Below is a small trained network, with its code and all its weights. Each question gives an input and a class and asks what happens when units are switched off, that is, made to give their printed mean instead of their output.

import numpy as np


def w(rows, s, z=0):
    codes = np.array(rows[::2]) - 128.0
    scale = np.full(codes.shape[1], s)
    scale[-1] = z or s
    return codes * scale


def norm(h):
    return h / np.sqrt((h * h).mean(-1, keepdims=True) + 1e-5)


def f(y):
    return y / 2 * (1 + np.tanh(0.7978845608 * (y + 0.044715 * y**3)))


def log_softmax(a):
    a = a - a.max(-1, keepdims=True)
    return a - np.log(np.exp(a).sum(-1, keepdims=True))


def net(x, mask):
    res = np.array(x, float).reshape(1, 3) / 4 @ E
    u = 0
    for l in range(2):
        y = f(norm(res) @ A[l][:, :-1].T + A[l][:, -1])
        res = res + np.where(mask[u : u + 10], y, B[l][:, -1]) @ B[l][:, :-1]
        u += 10
    return log_softmax(norm(res)[-1] @ U[:, :-1].T + U[:, -1])


A, B = {}, {}
E = w([
[254,82,126,104,110,73,129,85],'x0',
[108,194,58,48,105,102,45,110],'x1',
[95,214,113,133,71,74,241,86],'x2',
],0.0064)
A[0] = w([
[88,158,104,132,75,116,81,137,77],'L0N0',
[152,205,134,115,157,133,102,125,3],'L0N1',
[159,81,124,154,145,179,46,126,108],'L0N2',
[141,151,20,88,103,100,93,157,187],'L0N3',
[136,66,134,161,113,163,208,174,152],'L0N4',
[97,116,120,37,84,104,254,113,186],'L0N5',
[165,127,152,141,145,49,109,115,89],'L0N6',
[56,136,164,90,167,135,135,159,126],'L0N7',
[191,139,162,82,177,73,146,139,85],'L0N8',
[104,165,136,204,113,142,78,176,162],'L0N9',
],0.0059,0.0031)
B[0] = w([
[195,153,118,192,78,142,133,167,150],'L0N0',
[125,137,155,209,156,50,139,138,104],'L0N1',
[155,239,161,45,253,149,166,165,238],'L0N2',
[162,130,181,242,90,153,119,100,252],'L0N3',
[130,207,168,189,86,89,24,67,204],'L0N4',
[175,139,145,58,246,201,95,177,240],'L0N5',
[90,73,80,146,88,211,143,117,151],'L0N6',
[175,45,107,99,72,186,111,70,172],'L0N7',
[49,74,143,121,109,183,108,51,159],'L0N8',
[185,84,104,139,128,179,152,113,181],'L0N9',
],0.005,0.0034)
A[1] = w([
[201,83,99,108,140,70,105,125,3],'L1N0',
[140,115,150,87,213,131,70,73,244],'L1N1',
[114,168,46,85,101,94,42,131,117],'L1N2',
[143,50,119,73,111,55,149,105,58],'L1N3',
[134,79,186,183,167,125,195,162,84],'L1N4',
[102,164,139,124,151,197,163,125,184],'L1N5',
[101,182,121,93,102,85,239,113,135],'L1N6',
[44,111,115,166,176,131,93,232,125],'L1N7',
[2,110,79,142,116,152,127,164,4],'L1N8',
[131,113,145,143,69,118,116,77,250],'L1N9',
],0.0078,0.0021)
B[1] = w([
[108,73,133,113,79,119,181,82,171],'L1N0',
[98,148,93,120,111,147,178,166,254],'L1N1',
[74,111,224,200,178,46,131,98,185],'L1N2',
[64,124,51,120,21,167,123,94,142],'L1N3',
[55,172,124,131,120,38,57,92,168],'L1N4',
[189,148,71,145,86,132,116,120,190],'L1N5',
[137,2,156,55,228,153,68,204,175],'L1N6',
[164,73,128,62,102,59,180,77,174],'L1N7',
[170,70,119,109,28,142,193,59,153],'L1N8',
[109,161,108,141,117,170,122,170,162],'L1N9',
],0.0078,0.0067)
U = w([
[149,74,158,37,252,161,105,219,134],'0',
[69,159,223,250,126,37,61,78,134],'1',
[140,59,98,100,6,169,174,59,130],'2',
[153,228,61,179,104,210,142,205,132],'3',
[116,102,31,199,106,44,135,234,6],'4',
],0.017,0.026)

Each question gives the input, the list of numbers given to net, and the class t.
The units are the neurons (one row each of A and B). Each row of codes is followed by its name. A weight is (code - 128) times the scale printed after its matrix; where a second scale follows, it is the last column's (A, B and U).
mask holds one flag per neuron, layer by layer. A switched-off neuron (its flag False) gives its mean, the last column of its row in B, instead of its output. The means were averaged over made-up inputs and are rounded, as every weight is.
A unit's drop is (log p(t) with every unit on - log p(t) with that unit switched off) / (log p(t) with every unit on - log p(t) with every unit switched off).
The circuit of an input: a set's keep is (log p(t) with only the set's units on - log p(t) with every unit switched off) / (log p(t) with every unit on - log p(t) with every unit switched off). Starting from the 12 units with the biggest drops (on a tie, the unit counted first), units are removed one at a time, each time the one whose removal leaves the highest keep (on an exact tie, the one counted first), for as long as the keep stays at least 0.8.
circuit, biggest first: the units of the circuit, biggest drop first
most important unit: the unit with the biggest drop
top k neurons: the k neurons with the biggest drops, biggest first
top k neurons in layer l: the k neurons of layer l with the biggest drops, biggest first
drop when u is switched off: that unit's drop, to one decimal
input [-6,-4,-4], class 2: most important unit => L1N7
input [7,8,7], class 1: top 2 neurons => L1N2, L0N2
input [5,5,-4], class 1: top 2 neurons => L1N2, L0N5
input [-4,4,2], class 1: top 2 neurons => L1N2, L0N2
input [-8,-8,-4], class 1: top 2 neurons => L1N4, L0N4
input [7,4,-6], class 2: top 3 neurons => L1N0, L0N5, L1N6
input [-3,-1,-3], class 3: top 2 neurons => L1N6, L0N2
input [6,-4,-3], class 2: top 2 neurons => L0N3, L1N2
input [6,0,6], class 0: top 2 neurons => L1N6, L0N7
input [3,0,3], class 3: circuit, biggest first => L0N5, L1N7, L1N6
input [2,4,-2], class 1: top 2 neurons => L1N2, L0N5
input [-2,-8,8], class 0: top 2 neurons in layer 0 => L0N3, L0N5
input [7,7,7], class 0: top 4 neurons in layer 0 => L0N4, L0N5, L0N7, L0N9
input [-1,-3,1], class 3: top 2 neurons => L0N4, L1N2
input [-2,-6,-4], class 1: circuit, biggest first => L1N4
input [7,-1,-6], class 2: top 4 neurons => L0N5, L1N0, L1N6, L1N3
input [-4,5,-4], class 1: top 3 neurons => L1N2, L0N5, L1N6
input [1,0,0], class 3: top 3 neurons in layer 1 => L1N7, L1N0, L1N9
input [-8,0,-6], class 2: top 2 neurons in layer 1 => L1N7, L1N8
input [-8,1,4], class 2: top neuron in layer 1 => L1N8
input [0,4,2], class 1: top 2 neurons in layer 1 => L1N1, L1N2
input [1,-1,-2], class 3: top 2 neurons in layer 1 => L1N6, L1N1
input [7,8,-4], class 1: drop when L1N2 is switched off => 1.7
input [-6,-4,6], class 0: drop when L0N8 is switched off => 0.1
